Below are the code and all the weights of a small trained network. Each question names an input and a class and asks about switching units off, where a switched-off unit gives its printed mean instead of its output.

import numpy as np


def w(rows, s, z=0):
    codes = np.array(rows[::2]) - 128.0
    scale = np.full(codes.shape[1], s)
    scale[-1] = z or s
    return codes * scale


def f(y):
    return y / 2 * (1 + np.tanh(0.7978845608 * (y + 0.044715 * y**3)))


def log_softmax(a):
    a = a - a.max(-1, keepdims=True)
    return a - np.log(np.exp(a).sum(-1, keepdims=True))


def net(x, mask):
    res = np.array(x, float).reshape(1, 3) / 4 @ E
    y = f(res @ A[0][:, :-1].T + A[0][:, -1])
    res = res + np.where(mask, y, B[0][:, -1]) @ B[0][:, :-1]
    return log_softmax(res[-1] @ U[:, :-1].T + U[:, -1])


A, B = {}, {}
E = w([
[128,96,221,164,200,24,199,222,42,21,94],'x0',
[174,222,132,208,253,104,203,59,156,225,89],'x1',
[12,185,207,73,78,72,76,74,35,204,35],'x2',
],0.0054)
A[0] = w([
[163,232,149,230,208,102,195,48,151,198,91,108],'neuron 0',
[120,96,215,178,184,33,191,245,31,44,103,121],'neuron 1',
[152,239,137,228,219,87,205,30,145,210,66,90],'neuron 2',
[82,47,136,4,26,141,28,193,84,57,164,98],'neuron 3',
[60,41,137,6,24,149,38,187,96,55,160,109],'neuron 4',
[121,96,215,164,170,47,203,211,58,54,88,118],'neuron 5',
[131,87,218,165,176,38,195,210,50,44,87,101],'neuron 6',
[250,73,45,209,168,170,191,188,222,66,239,91],'neuron 7',
[240,71,61,217,161,190,200,194,213,72,226,118],'neuron 8',
[167,238,142,204,210,104,214,55,151,207,62,122],'neuron 9',
[112,162,30,54,60,253,26,27,242,204,168,103],'neuron 10',
[50,176,181,78,79,72,90,78,48,164,21,254],'neuron 11',
[28,222,211,72,95,71,79,78,22,188,19,75],'neuron 12',
],0.0041,0.0071)
B[0] = w([
[122,70,86,167,135,156,173,183,110,110,142,182],'neuron 0',
[176,179,117,166,90,183,120,92,190,196,130,195],'neuron 1',
[115,48,88,181,128,245,182,177,99,111,142,184],'neuron 2',
[137,46,79,181,132,232,187,185,114,116,142,183],'neuron 3',
[124,73,78,154,128,199,172,180,123,116,143,188],'neuron 4',
[174,170,118,172,80,157,128,82,186,185,129,181],'neuron 5',
[172,162,134,181,72,209,123,74,186,211,137,180],'neuron 6',
[58,102,218,96,178,223,84,95,81,125,65,187],'neuron 7',
[58,124,207,76,183,219,62,86,91,103,59,194],'neuron 8',
[131,84,79,156,136,165,168,177,124,100,136,191],'neuron 9',
[182,170,128,189,66,180,136,74,191,207,127,205],'neuron 10',
[106,182,119,100,176,167,110,130,122,72,99,254],'neuron 11',
[42,54,230,117,173,254,79,87,63,132,58,187],'neuron 12',
],0.0076,0.0084)
U = w([
[70,113,222,92,180,149,51,81,90,112,89,97],'0',
[199,192,112,168,46,135,133,59,191,205,140,104],'1',
[129,62,50,151,132,138,210,251,110,97,146,115],'2',
[145,239,90,67,167,72,104,149,140,50,138,253],'3',
[131,118,135,109,126,1,128,129,118,124,172,87],'4',
[154,112,143,97,115,22,133,132,105,125,153,79],'5',
],0.0093,0.012)

Each question gives the input, the list of numbers given to net, and the class t.
The units are the neurons (one row each of A and B). Each row of codes is followed by its name. A weight is (code - 128) times the scale printed after its matrix; where a second scale follows, it is the last column's (A, B and U).
mask holds one flag per neuron, in row order. A switched-off neuron (its flag False) gives its mean, the last column of its row in B, instead of its output. The means were averaged over made-up inputs and are rounded, as every weight is.
A unit's drop is (log p(t) with every unit on - log p(t) with that unit switched off) / (log p(t) with every unit on - log p(t) with every unit switched off).
The circuit of an input: a set's keep is (log p(t) with only the set's units on - log p(t) with every unit switched off) / (log p(t) with every unit on - log p(t) with every unit switched off). Starting from the 12 units with the biggest drops (on a tie, the unit counted first), units are removed one at a time, each time the one whose removal leaves the highest keep (on an exact tie, the one counted first), for as long as the keep stays at least 0.8.
circuit, biggest first: the units of the circuit, biggest drop first
top k neurons: the k neurons with the biggest drops, biggest first
drop when u is switched off: that unit's drop, to one decimal
input [2,-6,4], class 2: circuit, biggest first	(neuron 3)
input [-3,-5,-5], class 0: top 2 neurons	(neuron 8; neuron 7)
input [-4,7,6], class 2: circuit, biggest first	(neuron 2; neuron 9)
input [-3,4,-3], class 2: circuit, biggest first	(neuron 1; neuron 6)
input [3,1,-2], class 3: top 2 neurons	(neuron 10; neuron 12)
input [3,-1,-2], class 3: circuit, biggest first	(neuron 12; neuron 2; neuron 3)
input [4,-7,5], class 2: top 3 neurons	(neuron 3; neuron 4; neuron 8)
input [5,5,2], class 1: circuit, biggest first	(neuron 1; neuron 5)
input [-2,7,6], class 2: circuit, biggest first	(neuron 2; neuron 9)
input [-3,-2,-3], class 3: top 2 neurons	(neuron 12; neuron 6)
input [-7,-6,5], class 1: top 2 neurons	(neuron 10; neuron 8)
input [-3,-1,-2], class 3: circuit, biggest first	(neuron 6; neuron 12; neuron 2; neuron 3)
input [6,-7,4], class 2: top 3 neurons	(neuron 3; neuron 4; neuron 10)
input [-6,-6,-6], class 0: circuit, biggest first	(neuron 8)
input [-1,3,1], class 3: top 2 neurons	(neuron 3; neuron 4)
input [5,4,3], class 1: circuit, biggest first	(neuron 1; neuron 5)
input [1,-4,3], class 2: top 2 neurons	(neuron 8; neuron 3)
input [-6,-8,5], class 2: top 2 neurons	(neuron 3; neuron 4)
input [-3,1,1], class 3: top 3 neurons	(neuron 6; neuron 1; neuron 5)
input [6,8,5], class 2: circuit, biggest first	(neuron 2)
input [6,-4,2], class 1: drop when neuron 6 is switched off	0.1
input [1,1,-1], class 3: drop when neuron 12 is switched off	0.2
input [-4,-6,-8], class 0: drop when neuron 8 is switched off	0.3
input [8,-8,2], class 1: drop when neuron 6 is switched off	0.5
